Below are the code and all the weights of a small trained network. Each question names an input and a target symbol and asks about switching units off, where a switched-off unit gives its printed mean instead of its output.

import numpy as np


def w(rows, s, z=0):
    codes = np.array(rows[::2]) - 128.0
    scale = np.full(codes.shape[1], s)
    scale[-1] = z or s
    return codes * scale


def f(y):
    return np.maximum(y, 0)


def softmax(a):
    e = np.exp(a - a.max(-1, keepdims=True))
    return e / e.sum(-1, keepdims=True)


def log_softmax(a):
    a = a - a.max(-1, keepdims=True)
    return a - np.log(np.exp(a).sum(-1, keepdims=True))


def net(x, mask):
    ids = ['αβγδεζηθλξπσφψω'.index(c) for c in x.split()]
    T = len(ids)
    res = E[ids] + P[:T]
    u = 0
    for l in range(2):
        q, k, v = (res @ M[l].T for M in (Q, K, V))
        z = softmax(np.where(np.tri(T) > 0, q @ k.T / 2**0.5, -1e9)) @ v
        res = res + np.where(mask[u], z, O[l][:, -1]) @ O[l][:, :-1]
        u += 1
        y = f(res @ A[l][:, :-1].T + A[l][:, -1])
        res = res + np.where(mask[u : u + 8], y, B[l][:, -1]) @ B[l][:, :-1]
        u += 8
    return log_softmax(res[-1] @ U[:, :-1].T + U[:, -1])


Q, K, V, O, A, B = {}, {}, {}, {}, {}, {}
E = w([
[190,153,63,148],'α',
[136,126,101,167],'β',
[129,136,98,156],'γ',
[126,99,110,109],'δ',
[162,122,143,109],'ε',
[149,109,133,155],'ζ',
[178,88,83,107],'η',
[176,132,67,125],'θ',
[190,111,144,101],'λ',
[196,182,105,159],'ξ',
[166,139,64,129],'π',
[209,212,217,140],'σ',
[193,203,181,87],'φ',
[194,89,75,96],'ψ',
[93,125,97,247],'ω',
],0.016)
P = w([
[132,173,2,195],'0',
[146,71,168,92],'1',
[137,102,191,94],'2',
[119,120,171,93],'3',
[114,137,150,110],'4',
[130,146,124,136],'5',
[141,158,108,153],'6',
[153,166,91,173],'7',
[163,182,84,188],'8',
[183,200,77,208],'9',
[194,218,60,217],'10',
[195,220,66,210],'11',
],0.0087)
Q[0] = w([
[37,117,167,75],'0.h1',
[159,255,78,60],'0.h1',
],0.0073)
K[0] = w([
[137,2,213,81],'0.h1',
[110,172,185,143],'0.h1',
],0.0076)
V[0] = w([
[162,178,153,2],'0.h1',
[221,98,52,71],'0.h1',
],0.0067)
O[0] = w([
[233,37,166,193,58],'0.h1',
[93,176,5,166,255],'0.h1',
],0.016,0.0035)
A[0] = w([
[184,102,123,183,114],'0.n1',
[190,120,152,90,169],'0.n2',
[89,112,139,163,251],'0.n3',
[131,159,245,66,90],'0.n4',
[163,110,87,86,117],'0.n5',
[147,137,53,100,55],'0.n6',
[41,148,137,87,254],'0.n7',
[185,143,124,108,142],'0.n8',
],0.013,0.0043)
B[0] = w([
[117,43,162,108,178],'0.n1',
[141,211,75,179,160],'0.n2',
[187,170,2,21,151],'0.n3',
[69,115,20,113,156],'0.n4',
[102,233,100,193,170],'0.n5',
[125,90,93,160,247],'0.n6',
[155,144,98,144,190],'0.n7',
[130,176,160,79,183],'0.n8',
],0.0071,0.011)
Q[1] = w([
[85,133,224,83],'1.h1',
[121,189,254,109],'1.h1',
],0.0082)
K[1] = w([
[169,1,104,65],'1.h1',
[88,205,141,150],'1.h1',
],0.0077)
V[1] = w([
[134,49,114,90],'1.h1',
[179,255,181,120],'1.h1',
],0.0096)
O[1] = w([
[187,234,75,120,9],'1.h1',
[63,9,57,46,172],'1.h1',
],0.013,0.011)
A[1] = w([
[118,91,134,190,90],'1.n1',
[177,249,190,174,95],'1.n2',
[161,111,88,50,215],'1.n3',
[168,135,193,134,162],'1.n4',
[79,151,152,137,199],'1.n5',
[75,96,62,123,176],'1.n6',
[74,112,149,175,41],'1.n7',
[92,131,104,176,253],'1.n8',
],0.013,0.0044)
B[1] = w([
[86,99,125,251,156],'1.n1',
[152,38,75,157,136],'1.n2',
[38,158,35,206,169],'1.n3',
[78,100,35,227,131],'1.n4',
[195,156,186,92,141],'1.n5',
[128,169,246,80,252],'1.n6',
[110,110,255,157,145],'1.n7',
[224,129,125,81,203],'1.n8',
],0.0072,0.025)
U = w([
[89,137,140,194,253],'α',
[137,132,66,94,78],'β',
[130,126,66,135,88],'γ',
[202,73,61,60,133],'δ',
[136,128,71,117,60],'ε',
[123,159,102,84,235],'ζ',
[123,106,76,173,72],'η',
[111,111,81,187,86],'θ',
[134,96,221,185,177],'λ',
[110,114,85,156,188],'ξ',
[73,164,131,219,88],'π',
[57,70,169,151,35],'σ',
[118,3,158,141,129],'φ',
[5,107,47,225,77],'ψ',
[118,161,105,86,89],'ω',
],0.011,0.0058)

Each question gives the input, a string of symbols that net reads in full, and the target symbol t.
The units are the heads (2 rows each of Q, K, V and O) and the neurons (one row each of A and B). Each row of codes is followed by its name. A weight is (code - 128) times the scale printed after its matrix; where a second scale follows, it is the last column's (O, A, B and U).
mask holds one flag per unit, layer by layer, with each layer's heads first. A switched-off unit (its flag False) gives its mean, the last column of its rows in O or B, instead of its output. The means were averaged over made-up inputs and are rounded, as every weight is.
A unit's drop is (log p(t) with every unit on - log p(t) with that unit switched off) / (log p(t) with every unit on - log p(t) with every unit switched off).
The circuit of an input: a set's keep is (log p(t) with only the set's units on - log p(t) with every unit switched off) / (log p(t) with every unit on - log p(t) with every unit switched off). Starting from the 12 units with the biggest drops (on a tie, the unit counted first), units are removed one at a time, each time the one whose removal leaves the highest keep (on an exact tie, the one counted first), for as long as the keep stays at least 0.8.
circuit, biggest first: the units of the circuit, biggest drop first
unit that matters most: the unit with the biggest drop
k most important neurons: the k neurons with the biggest drops, biggest first
top k neurons in layer l: the k neurons of layer l with the biggest drops, biggest first
input σ φ θ α ξ η, target ψ: circuit, biggest first	[1.n3; 1.h1]
input α α ψ, target λ: top 3 neurons in layer 0	[0.n5; 0.n1; 0.n3]
input σ σ ε, target ψ: circuit, biggest first	[1.n3; 1.h1]
input ω α β α α ω ω α ψ, target ζ: unit that matters most	1.n6
input ω α θ α θ, target σ: circuit, biggest first	[0.h1; 1.h1; 1.n6; 0.n7]
input ω β β ξ λ σ, target σ: circuit, biggest first	[1.h1; 0.h1; 1.n8]
input α φ θ α α η σ θ σ ζ, target φ: 2 most important neurons	[0.n2; 0.n8]
input σ α σ π α η ε η ξ σ θ θ, target ψ: 3 most important neurons	[1.n3; 0.n2; 0.n6]
input σ β ξ π, target ψ: top 2 neurons in layer 0	[0.n6; 0.n2]
input ω ζ ζ α α ξ ω α ζ η ω γ, target ζ: circuit, biggest first	[0.h1; 1.n1]
input α α δ, target λ: circuit, biggest first	[0.h1; 1.h1]
input ω ξ α α π α α φ π α σ, target φ: 2 most important neurons	[0.n7; 0.n1]
input σ γ ξ β, target ψ: circuit, biggest first	[1.n3; 1.h1]
input σ φ λ α θ ζ, target ψ: 3 most important neurons	[1.n3; 1.n8; 0.n2]
input α φ π, target λ: 2 most important neurons	[0.n5; 1.n3]
input ω π α φ, target σ: unit that matters most	0.h1
input α π θ, target λ: top 4 neurons in layer 0	[0.n5; 0.n1; 0.n3; 0.n4]
input α σ η ε σ σ σ γ, target φ: 2 most important neurons	[0.n2; 0.n8]
input ω φ φ, target φ: circuit, biggest first	[0.h1; 1.h1]
input θ π π δ ω η α φ σ α φ α, target φ: top neuron in layer 1	[1.n6]
input ω θ α β σ ε η, target σ: 2 most important neurons	[1.n6; 0.n1]
input σ φ ξ σ α α α, target ψ: 3 most important neurons	[1.n3; 0.n2; 0.n6]
input ζ ω ε, target ζ: 2 most important neurons	[1.n1; 0.n4]
input α φ θ θ α, target λ: top 2 neurons in layer 1	[1.n3; 1.n7]
input α π σ λ ε β π σ σ ξ, target φ: top 2 neurons in layer 0	[0.n2; 0.n3]
